Below is a small trained network, with its code and all its weights. Each question gives an input and a class and asks what happens when units are switched off, that is, made to give their printed mean instead of their output.

import numpy as np


def w(rows, s, z=0):
    codes = np.array(rows[::2]) - 128.0
    scale = np.full(codes.shape[1], s)
    scale[-1] = z or s
    return codes * scale


def f(y):
    return y / 2 * (1 + np.tanh(0.7978845608 * (y + 0.044715 * y**3)))


def log_softmax(a):
    a = a - a.max(-1, keepdims=True)
    return a - np.log(np.exp(a).sum(-1, keepdims=True))


def net(x, mask):
    res = np.array(x, float).reshape(1, 5) / 4 @ E
    y = f(res @ A[0][:, :-1].T + A[0][:, -1])
    res = res + np.where(mask, y, B[0][:, -1]) @ B[0][:, :-1]
    return log_softmax(res[-1] @ U[:, :-1].T + U[:, -1])


A, B = {}, {}
E = w([
[2,97,76],'x0',
[2,189,124],'x1',
[155,162,68],'x2',
[163,83,69],'x3',
[152,138,108],'x4',
],0.0079)
A[0] = w([
[66,95,141,171],'neuron 1',
[141,144,131,41],'neuron 2',
[154,80,211,136],'neuron 3',
[139,123,84,139],'neuron 4',
[191,80,43,129],'neuron 5',
[132,114,202,116],'neuron 6',
[27,75,162,113],'neuron 7',
[118,126,137,159],'neuron 8',
[49,1,136,4],'neuron 9',
[111,115,163,215],'neuron 10',
[160,184,121,150],'neuron 11',
[112,117,143,142],'neuron 12',
[149,177,153,53],'neuron 13',
],0.015,0.004)
B[0] = w([
[166,169,147,214],'neuron 1',
[92,102,130,117],'neuron 2',
[126,40,105,199],'neuron 3',
[177,92,148,155],'neuron 4',
[132,65,88,234],'neuron 5',
[113,57,114,163],'neuron 6',
[122,226,148,254],'neuron 7',
[151,135,136,140],'neuron 8',
[76,6,176,220],'neuron 9',
[139,137,102,167],'neuron 10',
[107,63,141,164],'neuron 11',
[142,136,132,139],'neuron 12',
[113,71,141,142],'neuron 13',
],0.024,0.0078)
U = w([
[105,121,207,2],'0',
[222,53,10,253],'1',
[188,211,100,143],'2',
],0.011,0.0022)

Each question gives the input, the list of numbers given to net, and the class t.
The units are the neurons (one row each of A and B). Each row of codes is followed by its name. A weight is (code - 128) times the scale printed after its matrix; where a second scale follows, it is the last column's (A, B and U).
mask holds one flag per neuron, in row order. A switched-off neuron (its flag False) gives its mean, the last column of its row in B, instead of its output. The means were averaged over made-up inputs and are rounded, as every weight is.
A unit's drop is (log p(t) with every unit on - log p(t) with that unit switched off) / (log p(t) with every unit on - log p(t) with every unit switched off).
The circuit of an input: a set's keep is (log p(t) with only the set's units on - log p(t) with every unit switched off) / (log p(t) with every unit on - log p(t) with every unit switched off). Starting from the 12 units with the biggest drops (on a tie, the unit counted first), units are removed one at a time, each time the one whose removal leaves the highest keep (on an exact tie, the one counted first), for as long as the keep stays at least 0.8.
circuit, biggest first: the units of the circuit, biggest drop first
k most important neurons: the k neurons with the biggest drops, biggest first
drop of u: that unit's drop, to one decimal
input [8,1,4,5,2], class 0: 3 most important neurons -> [neuron 9; neuron 7; neuron 3]
input [8,-6,-4,1,8], class 0: 3 most important neurons -> [neuron 9; neuron 3; neuron 6]
input [8,7,-3,-7,6], class 2: circuit, biggest first -> [neuron 7]
input [-3,4,6,3,-5], class 2: 3 most important neurons -> [neuron 9; neuron 3; neuron 5]
input [3,0,5,-2,0], class 2: circuit, biggest first -> [neuron 9; neuron 3]
input [-7,4,2,-8,2], class 1: 4 most important neurons -> [neuron 7; neuron 9; neuron 6; neuron 1]
input [2,-1,-2,-5,6], class 2: circuit, biggest first -> [neuron 9; neuron 5]
input [5,-2,-2,4,1], class 0: circuit, biggest first -> [neuron 9; neuron 3]
input [4,6,-4,-7,0], class 2: 2 most important neurons -> [neuron 7; neuron 1]
input [-3,-3,0,-8,1], class 1: 2 most important neurons -> [neuron 7; neuron 3]
input [-8,6,-8,0,4], class 1: drop of neuron 7 -> 0.1
input [8,-1,-7,5,-4], class 0: drop of neuron 9 -> 4.4
input [-4,1,-5,-3,-3], class 1: drop of neuron 3 -> 0.1
input [5,5,4,7,-6], class 0: drop of neuron 2 -> 0.0
input [0,4,3,-4,-6], class 2: circuit, biggest first -> [neuron 9]
